Below are the code and all the weights of a small trained network. Each question names an input and a target symbol and asks about switching units off, where a switched-off unit gives its printed mean instead of its output.

import numpy as np


def w(rows, s, z=0):
    codes = np.array(rows[::2]) - 128.0
    scale = np.full(codes.shape[1], s)
    scale[-1] = z or s
    return codes * scale


def f(y):
    return np.maximum(y, 0)


def softmax(a):
    e = np.exp(a - a.max(-1, keepdims=True))
    return e / e.sum(-1, keepdims=True)


def log_softmax(a):
    a = a - a.max(-1, keepdims=True)
    return a - np.log(np.exp(a).sum(-1, keepdims=True))


def net(x, mask):
    ids = ['βγδεζηθλμξπστφψω'.index(c) for c in x.split()]
    T = len(ids)
    res = E[ids] + P[:T]
    u = 0
    for l in range(2):
        q, k, v = (res @ M[l].T for M in (Q, K, V))
        z = softmax(np.where(np.tri(T) > 0, q @ k.T / 4**0.5, -1e9)) @ v
        res = res + np.where(mask[u], z, O[l][:, -1]) @ O[l][:, :-1]
        u += 1
        y = f(res @ A[l][:, :-1].T + A[l][:, -1])
        res = res + np.where(mask[u : u + 12], y, B[l][:, -1]) @ B[l][:, :-1]
        u += 12
    return log_softmax(res[-1] @ U[:, :-1].T + U[:, -1])


Q, K, V, O, A, B = {}, {}, {}, {}, {}, {}
E = w([
[120,165,190,176,89],'β',
[162,196,102,196,99],'γ',
[186,83,151,150,124],'δ',
[164,86,151,136,131],'ε',
[165,86,149,138,133],'ζ',
[159,166,154,125,161],'η',
[58,153,163,208,161],'θ',
[111,190,70,221,155],'λ',
[164,82,149,139,132],'μ',
[38,158,174,115,166],'ξ',
[166,84,153,140,135],'π',
[167,79,147,119,116],'σ',
[138,159,180,72,169],'τ',
[102,138,194,254,146],'φ',
[91,166,136,147,186],'ψ',
[203,106,102,146,129],'ω',
],0.018)
P = w([
[157,10,135,136,174],'0',
[40,83,92,159,37],'1',
[174,46,160,129,182],'2',
[75,107,114,152,69],'3',
[180,74,171,128,192],'4',
[88,140,117,142,71],'5',
[184,100,177,127,201],'6',
[96,169,120,137,75],'7',
[184,125,187,125,206],'8',
[103,197,127,138,77],'9',
[188,151,196,126,215],'10',
[107,227,127,140,85],'11',
[193,176,207,125,226],'12',
[111,209,123,130,75],'13',
],0.012)
Q[0] = w([
[253,109,180,125,215],'L0H1',
[122,111,109,184,120],'L0H1',
[197,110,178,160,214],'L0H1',
[157,60,175,112,222],'L0H1',
],0.014)
K[0] = w([
[142,251,164,131,146],'L0H1',
[147,128,106,172,117],'L0H1',
[131,208,154,138,157],'L0H1',
[99,200,181,152,159],'L0H1',
],0.022)
V[0] = w([
[19,134,90,231,230],'L0H1',
[155,147,62,155,173],'L0H1',
[57,160,170,2,170],'L0H1',
[154,141,19,41,150],'L0H1',
],0.008)
O[0] = w([
[62,130,135,236,179,128],'L0H1',
[185,161,152,185,193,128],'L0H1',
[69,55,2,77,134,44],'L0H1',
[239,114,11,147,147,3],'L0H1',
],0.0085,0.0038)
A[0] = w([
[137,223,98,161,116,96],'L0N1',
[181,40,181,81,112,210],'L0N2',
[64,148,134,123,71,195],'L0N3',
[57,168,97,153,119,184],'L0N4',
[72,154,149,178,157,27],'L0N5',
[113,137,56,158,60,254],'L0N6',
[223,102,101,133,220,131],'L0N7',
[123,61,97,133,254,159],'L0N8',
[171,196,151,97,84,165],'L0N9',
[80,81,69,69,186,193],'L0N10',
[99,135,190,137,146,128],'L0N11',
[108,89,119,177,91,237],'L0N12',
],0.0098,0.0021)
B[0] = w([
[114,74,146,106,83,200],'L0N1',
[141,171,127,95,137,249],'L0N2',
[180,114,119,131,119,190],'L0N3',
[174,141,129,84,109,176],'L0N4',
[162,99,139,119,114,230],'L0N5',
[95,158,250,189,181,144],'L0N6',
[184,60,117,90,107,227],'L0N7',
[105,33,126,115,145,231],'L0N8',
[121,117,92,112,106,249],'L0N9',
[131,125,91,167,63,203],'L0N10',
[130,144,136,152,133,254],'L0N11',
[103,159,136,106,129,171],'L0N12',
],0.013,0.0072)
Q[1] = w([
[2,206,141,222,95],'L1H1',
[41,100,179,45,81],'L1H1',
[88,134,49,159,87],'L1H1',
[69,125,183,102,107],'L1H1',
],0.0044)
K[1] = w([
[152,56,206,163,213],'L1H1',
[190,198,155,16,149],'L1H1',
[118,103,123,101,185],'L1H1',
[253,129,147,109,171],'L1H1',
],0.0041)
V[1] = w([
[121,224,109,167,124],'L1H1',
[134,87,169,42,134],'L1H1',
[143,77,178,144,246],'L1H1',
[176,168,63,176,255],'L1H1',
],0.0034)
O[1] = w([
[181,62,122,174,64,37],'L1H1',
[122,162,154,181,97,217],'L1H1',
[211,202,180,87,94,130],'L1H1',
[29,40,255,86,46,3],'L1H1',
],0.005,0.0053)
A[1] = w([
[151,142,146,132,211,227],'L1N1',
[162,183,123,29,47,87],'L1N2',
[218,54,239,147,45,68],'L1N3',
[102,223,159,213,137,179],'L1N4',
[147,96,101,52,223,143],'L1N5',
[206,47,55,52,83,8],'L1N6',
[69,193,206,170,86,230],'L1N7',
[37,137,153,73,124,253],'L1N8',
[136,186,254,160,226,56],'L1N9',
[148,215,235,123,129,188],'L1N10',
[174,227,154,93,151,213],'L1N11',
[181,129,182,187,91,112],'L1N12',
],0.0074,0.0051)
B[1] = w([
[161,68,195,91,123,164],'L1N1',
[57,146,181,205,203,193],'L1N2',
[87,168,72,109,203,254],'L1N3',
[132,120,200,8,82,173],'L1N4',
[132,146,62,74,117,182],'L1N5',
[44,205,215,150,96,226],'L1N6',
[254,69,151,72,132,198],'L1N7',
[212,158,75,215,138,149],'L1N8',
[20,178,101,125,84,183],'L1N9',
[173,66,80,149,71,224],'L1N10',
[125,147,91,239,64,201],'L1N11',
[66,177,74,181,181,196],'L1N12',
],0.0073,0.015)
U = w([
[210,89,157,126,69,222],'β',
[191,128,6,152,143,223],'γ',
[57,191,84,202,122,86],'δ',
[126,125,139,124,144,92],'ε',
[126,126,137,121,145,90],'ζ',
[195,120,146,46,165,136],'η',
[94,103,226,149,149,119],'θ',
[113,116,123,167,186,100],'λ',
[128,123,134,123,145,106],'μ',
[89,63,97,176,97,76],'ξ',
[127,124,133,124,143,96],'π',
[133,143,159,113,154,113],'σ',
[76,141,102,73,105,173],'τ',
[89,141,214,139,99,2],'φ',
[161,55,128,119,152,153],'ψ',
[132,186,166,102,183,79],'ω',
],0.011,0.0058)

Each question gives the input, a string of symbols that net reads in full, and the target symbol t.
The units are the heads (4 rows each of Q, K, V and O) and the neurons (one row each of A and B). Each row of codes is followed by its name. A weight is (code - 128) times the scale printed after its matrix; where a second scale follows, it is the last column's (O, A, B and U).
mask holds one flag per unit, layer by layer, with each layer's heads first. A switched-off unit (its flag False) gives its mean, the last column of its rows in O or B, instead of its output. The means were averaged over made-up inputs and are rounded, as every weight is.
A unit's drop is (log p(t) with every unit on - log p(t) with that unit switched off) / (log p(t) with every unit on - log p(t) with every unit switched off).
The circuit of an input: a set's keep is (log p(t) with only the set's units on - log p(t) with every unit switched off) / (log p(t) with every unit on - log p(t) with every unit switched off). Starting from the 12 units with the biggest drops (on a tie, the unit counted first), units are removed one at a time, each time the one whose removal leaves the highest keep (on an exact tie, the one counted first), for as long as the keep stays at least 0.8.
units of the circuit, in order: the units of the circuit, biggest drop first
top k neurons: the k neurons with the biggest drops, biggest first
top k neurons in layer l: the k neurons of layer l with the biggest drops, biggest first
input σ τ β π ω ε ω β τ ω, target δ: units of the circuit, in order : (L1N7)
input θ ζ μ γ ω γ σ φ ε ξ ω, target ξ: units of the circuit, in order : (L0H1, L0N8)
input ω β θ τ β ω β τ θ ξ, target β: units of the circuit, in order : (L1N7, L1N10, L0H1)
input ω ω δ λ ω η, target β: top 3 neurons : (L0N7, L1N7, L1N6)
input ω σ τ τ, target γ: top 2 neurons in layer 1 : (L1N6, L1N8)
input λ θ ω δ τ λ λ ω ω ω, target δ: units of the circuit, in order : (L1N7, L0N8)
input σ τ ξ φ β μ, target β: top 2 neurons : (L0N7, L1N7)
input θ ω τ ψ ξ ω β ω ω μ β φ ω, target φ: top 3 neurons in layer 1 : (L1N9, L1N4, L1N12)
input β ψ β ω φ, target φ: top 3 neurons in layer 0 : (L0N11, L0N7, L0N12)
input θ ω τ ψ τ σ ω π, target β: top 3 neurons in layer 0 : (L0N7, L0N8, L0N5)
input β τ ω θ ξ τ, target γ: units of the circuit, in order : (L1N6, L1N8)
input τ β γ γ π, target γ: top 2 neurons in layer 1 : (L1N6, L1N10)
input σ τ γ σ σ, target γ: top 3 neurons : (L1N6, L0N7, L1N10)
input η θ ω σ π ω σ, target θ: units of the circuit, in order : (L0H1)
input ω ω θ μ, target β: top 3 neurons : (L1N7, L0N7, L1N10)
input σ ω π ω ω θ β ω ω, target β: top 2 neurons : (L1N10, L0N7)
input η ω η γ ω φ η θ λ π, target β: top 2 neurons : (L1N7, L0N7)
input θ τ β τ ω ξ ω ω θ, target θ: top 3 neurons in layer 0 : (L0N8, L0N11, L0N7)
input σ θ σ δ θ ω β ω η μ ζ ξ θ, target θ: top 4 neurons in layer 1 : (L1N1, L1N9, L1N5, L1N11)
input ω τ σ τ β β γ λ ω, target λ: top 2 neurons : (L1N3, L1N12)
input φ τ β δ ε ω ω τ σ ω τ η, target β: top 2 neurons : (L1N3, L0N7)
input ω σ ω β τ θ λ, target λ: top 4 neurons : (L0N5, L1N3, L0N8, L1N12)
input θ ω θ ω τ ω τ δ θ η τ ε, target β: top 3 neurons : (L0N7, L1N3, L0N8)
input σ θ σ ω ω ω β, target β: top neuron : (L1N7)
input ω ω π β δ ψ θ ε, target β: top 2 neurons : (L0N7, L1N7)
input τ θ β, target β: top 4 neurons : (L1N7, L1N10, L1N6, L1N4)
input δ ω λ ω ω τ, target β: top 3 neurons in layer 1 : (L1N3, L1N12, L1N6)
